Below are the code and all the weights of a small trained network. Each question names an input and a target symbol and asks about switching units off, where a switched-off unit gives its printed mean instead of its output.

import numpy as np


def w(rows, s, z=0):
    codes = np.array(rows[::2]) - 128.0
    scale = np.full(codes.shape[1], s)
    scale[-1] = z or s
    return codes * scale


def f(y):
    return y / 2 * (1 + np.tanh(0.7978845608 * (y + 0.044715 * y**3)))


def softmax(a):
    e = np.exp(a - a.max(-1, keepdims=True))
    return e / e.sum(-1, keepdims=True)


def log_softmax(a):
    a = a - a.max(-1, keepdims=True)
    return a - np.log(np.exp(a).sum(-1, keepdims=True))


def net(x, mask):
    ids = ['Σαβδεημξψ'.index(c) for c in x.split()]
    T = len(ids)
    res = E[ids] + P[:T]
    r = res
    for j in range(3):
        rows = slice(2 * j, 2 * j + 2)
        q, k, v = (r @ M[0][rows].T for M in (Q, K, V))
        z = softmax(np.where(np.tri(T) > 0, q @ k.T / 2**0.5, -1e9)) @ v
        o = O[0][rows]
        res = res + np.where(mask[j], z, o[:, -1]) @ o[:, :-1]
    y = f(res @ A[0][:, :-1].T + A[0][:, -1])
    res = res + np.where(mask[3:27], y, B[0][:, -1]) @ B[0][:, :-1]
    return log_softmax(res[-1] @ U[:, :-1].T + U[:, -1])


Q, K, V, O, A, B = {}, {}, {}, {}, {}, {}
E = w([
[155,97,67,83,150,124,71,152],'Σ',
[107,131,37,100,105,23,40,44],'α',
[80,107,75,152,88,122,28,70],'β',
[139,63,127,112,157,84,54,18],'δ',
[135,82,66,116,201,24,183,120],'ε',
[151,32,149,203,189,200,163,199],'η',
[41,70,108,248,124,176,193,108],'μ',
[126,191,84,210,195,231,146,107],'ξ',
[78,220,131,142,73,138,103,241],'ψ',
],0.014)
P = w([
[133,131,88,66,33,164,174,117],'0',
[144,69,77,17,94,209,112,104],'1',
[110,70,102,16,134,216,111,120],'2',
[112,84,142,72,127,188,173,138],'3',
[149,99,126,112,121,115,213,177],'4',
[164,97,124,120,143,114,141,180],'5',
[154,101,132,123,171,119,97,164],'6',
[131,108,149,120,190,124,79,164],'7',
[131,112,142,125,212,89,96,181],'8',
[127,109,157,134,218,75,89,191],'9',
[130,117,161,149,232,64,77,193],'10',
[128,122,159,148,234,69,64,209],'11',
[132,122,160,145,241,53,59,222],'12',
[121,116,162,154,254,43,28,216],'13',
],0.0087)
Q[0] = w([
[121,195,120,76,181,144,147,82],'H1',
[60,1,29,163,198,104,53,167],'H1',
[81,52,4,143,200,187,112,100],'H2',
[88,116,75,188,190,92,54,162],'H2',
[40,111,131,86,182,160,67,134],'H3',
[169,113,87,149,148,74,91,139],'H3',
],0.0089)
K[0] = w([
[151,107,126,142,50,127,113,175],'H1',
[95,149,168,204,191,93,104,154],'H1',
[117,169,216,161,127,83,104,166],'H2',
[94,146,198,186,216,77,84,157],'H2',
[105,196,175,235,173,2,146,146],'H3',
[123,121,176,185,202,122,84,133],'H3',
],0.0089)
V[0] = w([
[74,217,70,151,152,169,120,54],'H1',
[220,170,84,83,201,134,120,148],'H1',
[114,75,148,141,153,92,140,98],'H2',
[151,136,134,148,157,122,144,74],'H2',
[168,119,172,94,112,163,9,87],'H3',
[94,136,76,134,67,22,117,120],'H3',
],0.015)
O[0] = w([
[97,185,55,224,166,136,134,99,175],'H1',
[245,189,158,134,78,155,206,53,209],'H1',
[119,57,74,78,67,184,130,115,218],'H2',
[170,143,59,102,134,252,163,173,129],'H2',
[169,123,181,143,103,182,20,156,255],'H3',
[162,110,118,173,77,53,196,206,210],'H3',
],0.011,0.0044)
A[0] = w([
[98,109,90,179,163,101,101,140,104],'N1',
[160,76,60,120,98,156,134,105,158],'N2',
[181,162,63,125,141,153,104,136,122],'N3',
[33,132,117,99,145,154,163,140,85],'N4',
[146,108,162,107,120,140,154,148,154],'N5',
[144,105,135,122,213,145,137,125,153],'N6',
[124,163,137,148,156,140,151,145,91],'N7',
[108,169,62,85,49,200,138,163,144],'N8',
[154,180,107,113,76,103,100,111,147],'N9',
[117,54,160,145,120,148,126,71,150],'N10',
[151,160,144,132,128,123,56,165,142],'N11',
[96,145,114,61,160,103,99,85,156],'N12',
[153,80,127,139,161,125,106,86,100],'N13',
[144,187,116,156,180,150,137,82,3],'N14',
[159,140,153,79,134,114,204,95,103],'N15',
[80,89,79,93,193,145,120,166,143],'N16',
[140,132,105,157,141,122,139,79,132],'N17',
[97,133,76,99,138,116,137,160,104],'N18',
[122,79,165,129,133,169,157,177,57],'N19',
[145,87,132,129,154,104,163,104,164],'N20',
[118,142,106,76,138,113,94,117,142],'N21',
[177,198,182,95,84,144,135,107,68],'N22',
[99,166,141,6,117,118,105,94,98],'N23',
[74,122,126,146,65,104,123,84,131],'N24',
],0.011,0.0071)
B[0] = w([
[179,147,116,110,105,173,122,129,191],'N1',
[178,87,127,91,165,139,114,93,254],'N2',
[136,108,121,171,68,135,150,106,211],'N3',
[163,146,146,82,163,130,75,151,149],'N4',
[90,156,123,111,123,117,111,157,161],'N5',
[85,153,107,152,83,164,102,94,173],'N6',
[132,87,147,121,148,119,156,111,139],'N7',
[109,86,179,136,255,90,126,147,188],'N8',
[126,126,204,147,154,152,121,123,186],'N9',
[115,157,141,99,132,110,178,168,197],'N10',
[82,144,122,175,100,161,72,125,202],'N11',
[117,123,139,173,118,185,199,190,173],'N12',
[111,137,119,204,164,95,152,174,182],'N13',
[125,85,133,49,101,88,100,181,179],'N14',
[121,159,169,147,116,121,67,73,153],'N15',
[130,73,133,227,58,64,177,77,183],'N16',
[151,158,172,180,130,135,144,135,170],'N17',
[127,151,168,142,114,135,111,101,146],'N18',
[94,127,81,128,116,162,148,123,147],'N19',
[119,194,96,93,138,144,90,168,165],'N20',
[66,97,153,148,184,151,156,149,160],'N21',
[71,93,156,205,134,34,166,35,147],'N22',
[143,147,86,102,79,184,129,189,157],'N23',
[136,153,127,45,138,140,164,128,154],'N24',
],0.0078,0.011)
U = w([
[83,131,197,120,80,111,119,91,80],'Σ',
[191,130,110,153,96,83,138,215,36],'α',
[86,176,3,109,107,108,30,161,70],'β',
[122,76,128,125,197,118,38,151,157],'δ',
[137,128,77,38,205,50,152,119,250],'ε',
[28,157,121,42,109,158,126,152,206],'η',
[7,81,44,131,153,63,138,117,31],'μ',
[107,209,68,175,213,198,152,87,195],'ξ',
[33,199,141,136,238,44,87,206,139],'ψ',
],0.0046,0.0023)

Each question gives the input, a string of symbols that net reads in full, and the target symbol t.
The units are the heads (2 rows each of Q, K, V and O) and the neurons (one row each of A and B). Each row of codes is followed by its name. A weight is (code - 128) times the scale printed after its matrix; where a second scale follows, it is the last column's (O, A, B and U).
mask holds one flag per unit, heads first, then neurons. A switched-off unit (its flag False) gives its mean, the last column of its rows in O or B, instead of its output. The means were averaged over made-up inputs and are rounded, as every weight is.
A unit's drop is (log p(t) with every unit on - log p(t) with that unit switched off) / (log p(t) with every unit on - log p(t) with every unit switched off).
The circuit of an input: a set's keep is (log p(t) with only the set's units on - log p(t) with every unit switched off) / (log p(t) with every unit on - log p(t) with every unit switched off). Starting from the 12 units with the biggest drops (on a tie, the unit counted first), units are removed one at a time, each time the one whose removal leaves the highest keep (on an exact tie, the one counted first), for as long as the keep stays at least 0.8.
units of the circuit, in order: the units of the circuit, biggest drop first
most important unit: the unit with the biggest drop
top k neurons: the k neurons with the biggest drops, biggest first
heads that matter: for each layer, one digit per head in row order, 1 if its drop is at least 0.15 and else 0, layers parted by /
input Σ δ Σ δ α α ε Σ, target ε: most important unit	H3
input δ δ δ δ, target δ: heads that matter	011
input δ ψ α δ α δ α ξ η β β α ξ α, target ξ: units of the circuit, in order	H3; H1
input Σ μ δ ε β δ ε δ δ η Σ, target η: heads that matter	101
input α μ μ δ β, target μ: heads that matter	100
input δ β Σ, target δ: heads that matter	001
input δ δ ψ ξ α α δ η α, target η: units of the circuit, in order	H1; N23; H3; N12
input ε η η η μ β, target μ: units of the circuit, in order	H1; H3
input δ α β, target δ: units of the circuit, in order	H3; N8; H2
input ξ α δ ξ β μ β ψ δ ψ ξ, target ψ: heads that matter	010
input δ δ β ε Σ δ Σ α Σ δ μ, target μ: units of the circuit, in order	N16; H1
input δ ε η δ δ ψ ψ α δ Σ ξ ξ α, target ξ: top 2 neurons	N17; N12
input α Σ δ α β δ Σ δ α ξ δ η, target ξ: units of the circuit, in order	N14; H3; N6
input η δ ε ψ, target ψ: heads that matter	000
input α Σ δ Σ μ δ α ψ η, target ψ: most important unit	H2
input δ ξ Σ η ξ ε Σ ε, target ξ: heads that matter	001
input ε ξ ε ξ β, target ξ: heads that matter	100
input δ ξ δ δ ψ ξ δ β ε ε Σ Σ ε, target ε: heads that matter	111
input δ δ δ ψ, target ψ: heads that matter	000
input δ η η δ δ β, target δ: heads that matter	011
input μ δ ψ Σ Σ δ α μ δ α μ Σ α ε, target μ: units of the circuit, in order	N16; H1; H2
input β α α α α Σ, target α: units of the circuit, in order	H3
input δ δ ε δ ξ ξ ε α η α δ η, target η: heads that matter	100
input ψ Σ δ Σ ξ ξ δ Σ δ ψ δ, target ψ: units of the circuit, in order	H2; N13; N2
